Below is a small trained network, with its code and all its weights. Each question gives an input and a target symbol and asks what happens when units are switched off, that is, made to give their printed mean instead of their output.

import numpy as np


def w(rows, s, z=0):
    codes = np.array(rows[::2]) - 128.0
    scale = np.full(codes.shape[1], s)
    scale[-1] = z or s
    return codes * scale


def f(y):
    return y / 2 * (1 + np.tanh(0.7978845608 * (y + 0.044715 * y**3)))


def softmax(a):
    e = np.exp(a - a.max(-1, keepdims=True))
    return e / e.sum(-1, keepdims=True)


def log_softmax(a):
    a = a - a.max(-1, keepdims=True)
    return a - np.log(np.exp(a).sum(-1, keepdims=True))


def net(x, mask):
    ids = ['αβγδεζημξπστψω'.index(c) for c in x.split()]
    T = len(ids)
    res = E[ids] + P[:T]
    r = res
    for j in range(2):
        rows = slice(4 * j, 4 * j + 4)
        q, k, v = (r @ M[0][rows].T for M in (Q, K, V))
        z = softmax(np.where(np.tri(T) > 0, q @ k.T / 4**0.5, -1e9)) @ v
        o = O[0][rows]
        res = res + np.where(mask[j], z, o[:, -1]) @ o[:, :-1]
    y = f(res @ A[0][:, :-1].T + A[0][:, -1])
    res = res + np.where(mask[2:6], y, B[0][:, -1]) @ B[0][:, :-1]
    return log_softmax(res[-1] @ U[:, :-1].T + U[:, -1])


Q, K, V, O, A, B = {}, {}, {}, {}, {}, {}
E = w([
[60,128,250,62,16],'α',
[73,123,143,156,208],'β',
[87,143,107,191,246],'γ',
[88,82,106,204,162],'δ',
[111,5,75,219,254],'ε',
[252,165,102,229,239],'ζ',
[3,96,82,107,81],'η',
[146,97,118,119,176],'μ',
[192,104,82,165,164],'ξ',
[64,80,142,198,123],'π',
[249,66,136,123,170],'σ',
[143,108,68,188,110],'τ',
[49,47,78,182,124],'ψ',
[70,20,44,50,33],'ω',
],0.0065)
P = w([
[254,172,16,53,171],'0',
[64,44,93,193,98],'1',
[79,44,103,165,142],'2',
[41,23,74,188,106],'3',
[134,71,82,171,174],'4',
[93,31,48,150,167],'5',
[88,56,52,168,160],'6',
[77,26,57,172,174],'7',
[75,94,69,165,180],'8',
[71,55,45,163,141],'9',
[146,42,60,99,159],'10',
[98,61,28,117,139],'11',
],0.005)
Q[0] = w([
[55,156,180,37,62],'head 1',
[132,225,220,57,44],'head 1',
[87,168,194,56,92],'head 1',
[96,61,26,117,225],'head 1',
[168,230,224,126,10],'head 2',
[189,182,209,138,29],'head 2',
[109,182,202,163,116],'head 2',
[82,93,40,254,131],'head 2',
],0.0059)
K[0] = w([
[87,99,214,230,169],'head 1',
[29,75,235,178,79],'head 1',
[93,129,168,249,110],'head 1',
[252,193,113,72,228],'head 1',
[28,125,216,204,59],'head 2',
[38,98,156,243,77],'head 2',
[87,41,143,199,106],'head 2',
[197,254,121,109,156],'head 2',
],0.0057)
V[0] = w([
[50,70,40,28,24],'head 1',
[247,239,179,190,232],'head 1',
[89,35,159,60,3],'head 1',
[197,83,74,83,146],'head 1',
[29,97,149,90,65],'head 2',
[61,74,94,118,61],'head 2',
[175,160,217,128,85],'head 2',
[71,93,93,85,31],'head 2',
],0.0051)
O[0] = w([
[63,40,19,14,251,102],'head 1',
[163,160,193,164,2,179],'head 1',
[33,84,82,23,222,11],'head 1',
[186,65,92,77,134,243],'head 1',
[77,235,92,79,255,5],'head 2',
[79,127,105,99,198,96],'head 2',
[134,148,167,11,47,17],'head 2',
[32,71,85,56,239,60],'head 2',
],0.0049,0.003)
A[0] = w([
[180,47,71,175,192,71],'neuron 1',
[151,64,26,165,210,143],'neuron 2',
[213,73,249,149,74,220],'neuron 3',
[2,183,220,83,167,250],'neuron 4',
],0.0047,0.0024)
B[0] = w([
[179,167,55,144,214,210],'neuron 1',
[84,117,95,74,231,238],'neuron 2',
[57,132,129,105,2,254],'neuron 3',
[117,13,167,108,38,115],'neuron 4',
],0.0057,0.0044)
U = w([
[130,100,42,95,226,118],'α',
[167,99,93,136,101,178],'β',
[121,81,90,51,103,83],'γ',
[185,104,97,159,145,56],'δ',
[161,109,163,110,163,100],'ε',
[46,212,143,64,125,5],'ζ',
[102,200,114,184,121,184],'η',
[104,136,98,141,181,68],'μ',
[176,157,80,97,128,125],'ξ',
[128,165,101,128,135,103],'π',
[84,60,220,37,85,217],'σ',
[130,126,178,154,3,169],'τ',
[86,148,146,108,199,69],'ψ',
[187,211,84,155,172,196],'ω',
],0.0052,0.0025)

Each question gives the input, a string of symbols that net reads in full, and the target symbol t.
The units are the heads (4 rows each of Q, K, V and O) and the neurons (one row each of A and B). Each row of codes is followed by its name. A weight is (code - 128) times the scale printed after its matrix; where a second scale follows, it is the last column's (O, A, B and U).
mask holds one flag per unit, heads first, then neurons. A switched-off unit (its flag False) gives its mean, the last column of its rows in O or B, instead of its output. The means were averaged over made-up inputs and are rounded, as every weight is.
A unit's drop is (log p(t) with every unit on - log p(t) with that unit switched off) / (log p(t) with every unit on - log p(t) with every unit switched off).
The circuit of an input: a set's keep is (log p(t) with only the set's units on - log p(t) with every unit switched off) / (log p(t) with every unit on - log p(t) with every unit switched off). Starting from all 6 units, units are removed one at a time, each time the one whose removal leaves the highest keep (on an exact tie, the one counted first), for as long as the keep stays at least 0.8.
circuit, biggest first: the units of the circuit, biggest drop first
k most important neurons: the k neurons with the biggest drops, biggest first
heads that matter: for each layer, one digit per head in row order, 1 if its drop is at least 0.15 and else 0, layers parted by /
drop when u is switched off: that unit's drop, to one decimal
input ω σ τ ζ δ, target α: circuit, biggest first : (head 1; head 2; neuron 2)
input ω β ζ σ π γ ε ζ, target α: heads that matter : 10
input ω ξ ψ η, target α: circuit, biggest first : (head 1; head 2)
input ζ ζ ω ξ τ β, target τ: 3 most important neurons : (neuron 3; neuron 2; neuron 1)
input ω γ ξ, target α: most important neuron : (neuron 2)
input ζ γ ω η, target τ: circuit, biggest first : (head 2; head 1; neuron 2)
input ζ ζ ω δ γ ζ π ζ ζ σ σ ζ, target τ: 2 most important neurons : (neuron 3; neuron 2)
input ζ σ τ δ, target τ: circuit, biggest first : (head 1; head 2; neuron 3)
input ζ ζ τ ω σ, target τ: circuit, biggest first : (head 1; neuron 3; head 2)
input ε ω ω ξ ε α ω ω ε, target α: circuit, biggest first : (head 1; neuron 2; head 2; neuron 1)
input ζ μ β, target τ: circuit, biggest first : (head 1; head 2; neuron 3)
input ζ ε μ β ζ η ξ ξ, target τ: 2 most important neurons : (neuron 3; neuron 2)
input ω α σ σ γ μ ψ α β γ, target α: drop when neuron 3 is switched off : 0.1
input ζ γ ξ, target τ: drop when head 2 is switched off : 0.2
input ω γ ω ω σ π π ζ ε ω ξ, target α: drop when neuron 3 is switched off : 0.1
